Here is a tiny trained network, its code and every weight. The questions are about switching its units off for an input and a class, where a switched-off unit gives its printed mean instead of its output.

import numpy as np


def w(rows, s, z=0):
    codes = np.array(rows[::2]) - 128.0
    scale = np.full(codes.shape[1], s)
    scale[-1] = z or s
    return codes * scale


def f(y):
    return y / 2 * (1 + np.tanh(0.7978845608 * (y + 0.044715 * y**3)))


def log_softmax(a):
    a = a - a.max(-1, keepdims=True)
    return a - np.log(np.exp(a).sum(-1, keepdims=True))


def net(x, mask):
    res = np.array(x, float).reshape(1, 5) / 4 @ E
    y = f(res @ A[0][:, :-1].T + A[0][:, -1])
    res = res + np.where(mask, y, B[0][:, -1]) @ B[0][:, :-1]
    return log_softmax(res[-1] @ U[:, :-1].T + U[:, -1])


A, B = {}, {}
E = w([
[123,133,126],'x0',
[128,128,128],'x1',
[72,118,244],'x2',
[129,126,128],'x3',
[194,209,168],'x4',
],0.011)
A[0] = w([
[139,90,199,206],'neuron 0',
[53,64,86,85],'neuron 1',
[119,128,160,252],'neuron 2',
[199,93,43,142],'neuron 3',
[72,129,254,189],'neuron 4',
[58,32,85,74],'neuron 5',
[189,125,65,142],'neuron 6',
[178,228,153,40],'neuron 7',
[157,182,43,144],'neuron 8',
],0.01,0.0013)
B[0] = w([
[75,105,137,176],'neuron 0',
[215,210,208,199],'neuron 1',
[113,117,101,153],'neuron 2',
[79,119,68,232],'neuron 3',
[38,70,31,254],'neuron 4',
[251,196,239,216],'neuron 5',
[59,79,48,206],'neuron 6',
[254,175,208,202],'neuron 7',
[44,57,103,221],'neuron 8',
],0.0078,0.0074)
U = w([
[12,23,66,255],'0',
[253,222,183,1],'1',
],0.013,4.6e-05)

Each question gives the input, the list of numbers given to net, and the class t.
The units are the neurons (one row each of A and B). Each row of codes is followed by its name. A weight is (code - 128) times the scale printed after its matrix; where a second scale follows, it is the last column's (A, B and U).
mask holds one flag per neuron, in row order. A switched-off neuron (its flag False) gives its mean, the last column of its row in B, instead of its output. The means were averaged over made-up inputs and are rounded, as every weight is.
A unit's drop is (log p(t) with every unit on - log p(t) with that unit switched off) / (log p(t) with every unit on - log p(t) with every unit switched off).
The circuit of an input: a set's keep is (log p(t) with only the set's units on - log p(t) with every unit switched off) / (log p(t) with every unit on - log p(t) with every unit switched off). Starting from all 9 units, units are removed one at a time, each time the one whose removal leaves the highest keep (on an exact tie, the one counted first), for as long as the keep stays at least 0.8.
units of the circuit, in order: the units of the circuit, biggest drop first
k most important neurons: the k neurons with the biggest drops, biggest first
drop of u: that unit's drop, to one decimal
input [-7,7,8,-7,6], class 0: most important neuron : neuron 4
input [-3,3,-7,-1,7], class 0: 2 most important neurons : neuron 8; neuron 6
input [-3,5,-3,-4,-4], class 1: units of the circuit, in order : neuron 4; neuron 5
input [-1,0,4,4,-5], class 1: 2 most important neurons : neuron 5; neuron 1
input [8,2,8,-8,7], class 0: 2 most important neurons : neuron 4; neuron 5
input [7,5,7,-6,6], class 0: 2 most important neurons : neuron 4; neuron 5
input [-7,-8,7,3,7], class 0: 4 most important neurons : neuron 4; neuron 5; neuron 1; neuron 0
input [-2,-3,-6,8,-7], class 1: 2 most important neurons : neuron 5; neuron 1
input [-7,-4,8,-7,4], class 0: drop of neuron 4 : 0.3
input [-4,7,8,-2,5], class 0: drop of neuron 4 : 1.0
input [-1,-1,-7,2,6], class 0: drop of neuron 8 : 0.5
